Here is a tiny trained network, its code and every weight. The questions are about switching its units off for an input and a target symbol, where a switched-off unit gives its printed mean instead of its output.

import numpy as np


def w(rows, s, z=0):
    codes = np.array(rows[::2]) - 128.0
    scale = np.full(codes.shape[1], s)
    scale[-1] = z or s
    return codes * scale


def norm(h):
    return h / np.sqrt((h * h).mean(-1, keepdims=True) + 1e-5)


def f(y):
    return np.maximum(y, 0)


def softmax(a):
    e = np.exp(a - a.max(-1, keepdims=True))
    return e / e.sum(-1, keepdims=True)


def log_softmax(a):
    a = a - a.max(-1, keepdims=True)
    return a - np.log(np.exp(a).sum(-1, keepdims=True))


def net(x, mask):
    ids = ['ΛΣΦγμξπ'.index(c) for c in x.split()]
    T = len(ids)
    res = E[ids] + P[:T]
    u = 0
    for l in range(3):
        r = norm(res)
        for j in range(2):
            rows = slice(3 * j, 3 * j + 3)
            q, k, v = (r @ M[l][rows].T for M in (Q, K, V))
            z = softmax(np.where(np.tri(T) > 0, q @ k.T / 3**0.5, -1e9)) @ v
            o = O[l][rows]
            res = res + np.where(mask[u + j], z, o[:, -1]) @ o[:, :-1]
        u += 2
        y = f(norm(res) @ A[l][:, :-1].T + A[l][:, -1])
        res = res + np.where(mask[u : u + 8], y, B[l][:, -1]) @ B[l][:, :-1]
        u += 8
    return log_softmax(norm(res)[-1] @ U[:, :-1].T + U[:, -1])


Q, K, V, O, A, B = {}, {}, {}, {}, {}, {}
E = w([
[99,142,102,201,145],'Λ',
[131,148,105,180,179],'Σ',
[127,103,194,173,165],'Φ',
[97,57,203,117,150],'γ',
[140,144,41,98,180],'μ',
[187,119,119,189,30],'ξ',
[143,114,88,4,70],'π',
],0.004)
P = w([
[156,106,104,132,160],'0',
[116,118,158,150,144],'1',
[130,2,30,184,61],'2',
[207,164,94,104,157],'3',
[90,173,175,114,116],'4',
[128,12,74,158,113],'5',
[207,178,101,92,163],'6',
],0.0056)
Q[0] = w([
[136,127,148,153,165],'L0H1',
[124,82,119,251,179],'L0H1',
[114,119,148,145,146],'L0H1',
[177,229,196,84,139],'L0H2',
[119,132,119,88,139],'L0H2',
[99,62,109,254,57],'L0H2',
],0.0068)
K[0] = w([
[155,123,115,117,144],'L0H1',
[181,144,109,158,236],'L0H1',
[140,117,132,118,151],'L0H1',
[45,112,116,160,191],'L0H2',
[144,123,119,145,172],'L0H2',
[169,146,166,108,2],'L0H2',
],0.008)
V[0] = w([
[107,148,104,150,102],'L0H1',
[101,116,108,127,124],'L0H1',
[69,21,91,164,134],'L0H1',
[88,3,95,148,145],'L0H2',
[116,117,123,108,115],'L0H2',
[122,125,108,143,127],'L0H2',
],0.0036)
O[0] = w([
[129,145,80,134,148,107],'L0H1',
[147,123,106,135,114,129],'L0H1',
[188,162,110,111,3,226],'L0H1',
[64,124,109,82,243,249],'L0H2',
[140,128,123,151,144,106],'L0H2',
[131,121,107,110,130,152],'L0H2',
],0.0031,0.0021)
A[0] = w([
[141,104,135,46,109,77],'L0N1',
[165,148,2,111,143,193],'L0N2',
[116,175,136,115,150,5],'L0N3',
[66,109,147,172,73,120],'L0N4',
[174,169,98,125,95,48],'L0N5',
[170,192,148,171,168,79],'L0N6',
[136,168,115,71,201,24],'L0N7',
[108,149,81,131,186,27],'L0N8',
],0.0048,0.0025)
B[0] = w([
[92,88,95,140,205,142],'L0N1',
[147,67,253,108,134,255],'L0N2',
[115,182,144,165,151,131],'L0N3',
[192,87,108,108,68,152],'L0N4',
[66,163,95,95,187,142],'L0N5',
[105,95,82,125,201,157],'L0N6',
[212,122,145,139,31,167],'L0N7',
[179,104,198,93,85,150],'L0N8',
],0.0037,0.005)
Q[1] = w([
[36,128,141,228,94],'L1H1',
[120,92,2,195,85],'L1H1',
[234,92,96,116,106],'L1H1',
[235,137,222,154,49],'L1H2',
[33,162,39,159,83],'L1H2',
[69,35,25,194,77],'L1H2',
],0.0084)
K[1] = w([
[175,60,46,117,133],'L1H1',
[59,35,111,172,90],'L1H1',
[36,164,139,166,61],'L1H1',
[107,254,239,118,110],'L1H2',
[183,64,138,119,180],'L1H2',
[218,109,75,131,110],'L1H2',
],0.0089)
V[1] = w([
[157,166,252,219,163],'L1H1',
[155,96,4,126,41],'L1H1',
[157,145,127,182,116],'L1H1',
[165,201,82,122,137],'L1H2',
[221,156,126,89,160],'L1H2',
[61,57,126,101,56],'L1H2',
],0.0031)
O[1] = w([
[89,175,37,83,47,248],'L1H1',
[172,152,244,93,234,39],'L1H1',
[115,175,143,82,107,126],'L1H1',
[252,104,147,120,40,4],'L1H2',
[204,148,43,174,62,188],'L1H2',
[48,229,194,100,142,151],'L1H2',
],0.0025,0.0015)
A[1] = w([
[129,128,129,129,128,121],'L1N1',
[52,193,83,253,132,84],'L1N2',
[243,119,79,134,173,59],'L1N3',
[100,254,202,180,161,2],'L1N4',
[83,157,29,52,204,135],'L1N5',
[186,156,197,62,90,154],'L1N6',
[205,159,121,165,25,43],'L1N7',
[197,136,234,152,133,27],'L1N8',
],0.0042,0.0025)
B[1] = w([
[129,128,132,128,127,128],'L1N1',
[158,119,61,146,3,158],'L1N2',
[158,53,156,135,34,247],'L1N3',
[126,124,83,220,115,142],'L1N4',
[137,151,68,160,248,188],'L1N5',
[148,162,155,159,210,255],'L1N6',
[131,113,156,130,249,192],'L1N7',
[50,136,71,144,214,163],'L1N8',
],0.0047,0.0024)
Q[2] = w([
[94,132,138,94,70],'L2H1',
[138,149,85,52,65],'L2H1',
[158,224,115,111,142],'L2H1',
[227,112,119,124,183],'L2H2',
[76,149,132,132,58],'L2H2',
[121,175,138,59,2],'L2H2',
],0.012)
K[2] = w([
[98,38,137,132,101],'L2H1',
[118,31,111,158,163],'L2H1',
[133,127,123,191,142],'L2H1',
[62,205,128,131,125],'L2H2',
[164,51,106,132,131],'L2H2',
[104,5,91,129,173],'L2H2',
],0.013)
V[2] = w([
[129,144,117,3,164],'L2H1',
[208,163,100,102,131],'L2H1',
[103,200,174,208,81],'L2H1',
[131,118,141,35,133],'L2H2',
[141,130,84,89,131],'L2H2',
[194,183,144,125,182],'L2H2',
],0.0051)
O[2] = w([
[57,159,115,68,62,117],'L2H1',
[68,169,55,99,159,157],'L2H1',
[142,3,125,124,163,2],'L2H1',
[97,224,125,166,124,94],'L2H2',
[131,165,146,118,96,100],'L2H2',
[187,141,110,216,105,217],'L2H2',
],0.0047,0.003)
A[2] = w([
[167,90,87,42,86,99],'L2N1',
[126,121,251,51,144,91],'L2N2',
[177,157,160,142,32,75],'L2N3',
[175,225,111,198,82,89],'L2N4',
[147,141,22,130,210,108],'L2N5',
[62,94,130,129,190,253],'L2N6',
[104,135,87,78,3,35],'L2N7',
[78,232,124,143,213,131],'L2N8',
],0.0068,0.0043)
B[2] = w([
[114,117,122,204,86,179],'L2N1',
[83,89,219,155,102,156],'L2N2',
[132,170,71,104,141,164],'L2N3',
[122,132,179,50,103,227],'L2N4',
[60,156,134,156,95,234],'L2N5',
[113,209,129,101,121,253],'L2N6',
[238,227,156,2,139,149],'L2N7',
[165,24,90,135,163,215],'L2N8',
],0.0091,0.0039)
U = w([
[54,112,247,128,127,163],'Λ',
[193,45,104,201,52,191],'Σ',
[32,198,69,181,60,10],'Φ',
[109,110,18,112,226,239],'γ',
[204,205,113,57,73,172],'μ',
[191,195,168,195,231,121],'ξ',
[176,32,168,30,197,10],'π',
],0.012,0.0011)

Each question gives the input, a string of symbols that net reads in full, and the target symbol t.
The units are the heads (3 rows each of Q, K, V and O) and the neurons (one row each of A and B). Each row of codes is followed by its name. A weight is (code - 128) times the scale printed after its matrix; where a second scale follows, it is the last column's (O, A, B and U).
mask holds one flag per unit, layer by layer, with each layer's heads first. A switched-off unit (its flag False) gives its mean, the last column of its rows in O or B, instead of its output. The means were averaged over made-up inputs and are rounded, as every weight is.
A unit's drop is (log p(t) with every unit on - log p(t) with that unit switched off) / (log p(t) with every unit on - log p(t) with every unit switched off).
The circuit of an input: a set's keep is (log p(t) with only the set's units on - log p(t) with every unit switched off) / (log p(t) with every unit on - log p(t) with every unit switched off). Starting from the 12 units with the biggest drops (on a tie, the unit counted first), units are removed one at a time, each time the one whose removal leaves the highest keep (on an exact tie, the one counted first), for as long as the keep stays at least 0.8.
units of the circuit, in order: the units of the circuit, biggest drop first
top k neurons: the k neurons with the biggest drops, biggest first
k most important neurons of layer l: the k neurons of layer l with the biggest drops, biggest first
heads that matter: for each layer, one digit per head in row order, 1 if its drop is at least 0.15 and else 0, layers parted by /
input π Φ ξ, target μ: units of the circuit, in order -> (L2H1; L2N7)
input ξ Λ γ π Σ, target Φ: heads that matter -> 00 / 00 / 10
input μ Σ Σ π, target Σ: units of the circuit, in order -> (L2N1; L2N6)
input Λ γ γ μ π ξ γ, target π: top 2 neurons -> (L2N8; L0N7)
input Σ μ Φ ξ Λ, target μ: units of the circuit, in order -> (L0N2; L1N2; L2N7)
input γ γ ξ μ Λ γ Φ, target Λ: top neuron -> (L0N2)
input μ ξ Φ Σ π Λ γ, target π: units of the circuit, in order -> (L2N8; L2H2)
input Σ π Φ Σ, target π: top 2 neurons -> (L2N8; L2N4)
input Σ Φ Φ μ π π Σ, target π: 2 most important neurons of layer 2 -> (L2N8; L2N4)
input μ Λ ξ μ, target Λ: top 2 neurons -> (L0N2; L1N3)
input γ μ ξ Φ π μ π, target π: heads that matter -> 00 / 00 / 01
input Σ Σ γ ξ Σ, target Φ: top 3 neurons -> (L0N2; L2N5; L1N4)
input Σ γ γ γ Λ π Φ, target Λ: heads that matter -> 00 / 00 / 01
input γ γ Λ π ξ Λ γ, target ξ: units of the circuit, in order -> (L2N4)
input Φ γ Σ π, target γ: heads that matter -> 00 / 01 / 00
input Φ γ Φ Σ Λ Λ ξ, target Λ: top 2 neurons -> (L0N2; L2N2)
input Φ Λ ξ γ Λ Λ, target Λ: heads that matter -> 00 / 11 / 01
input μ Φ γ, target Φ: heads that matter -> 01 / 10 / 00
input Σ Λ Φ, target π: units of the circuit, in order -> (L2H2; L1H1; L1N2)
input ξ Φ μ ξ π, target γ: top 3 neurons -> (L1N5; L0N2; L2N8)
input Φ μ Φ, target Φ: top 2 neurons -> (L2N8; L0N7)
input Σ γ μ, target Φ: heads that matter -> 01 / 00 / 01
input γ Φ γ μ, target Φ: heads that matter -> 00 / 10 / 00
input Φ Φ ξ Σ Σ Λ Λ, target Σ: top 3 neurons -> (L0N2; L1N3; L0N6)
input γ Φ γ Σ ξ, target ξ: top neuron -> (L1N7)
input γ γ Φ γ μ, target π: top 3 neurons -> (L2N8; L2N4; L0N7)
input Φ Σ μ Φ, target Σ: heads that matter -> 00 / 00 / 01
input Φ γ γ γ γ Σ, target Λ: heads that matter -> 00 / 10 / 11
input μ π Σ π Φ γ γ, target Φ: heads that matter -> 00 / 10 / 00
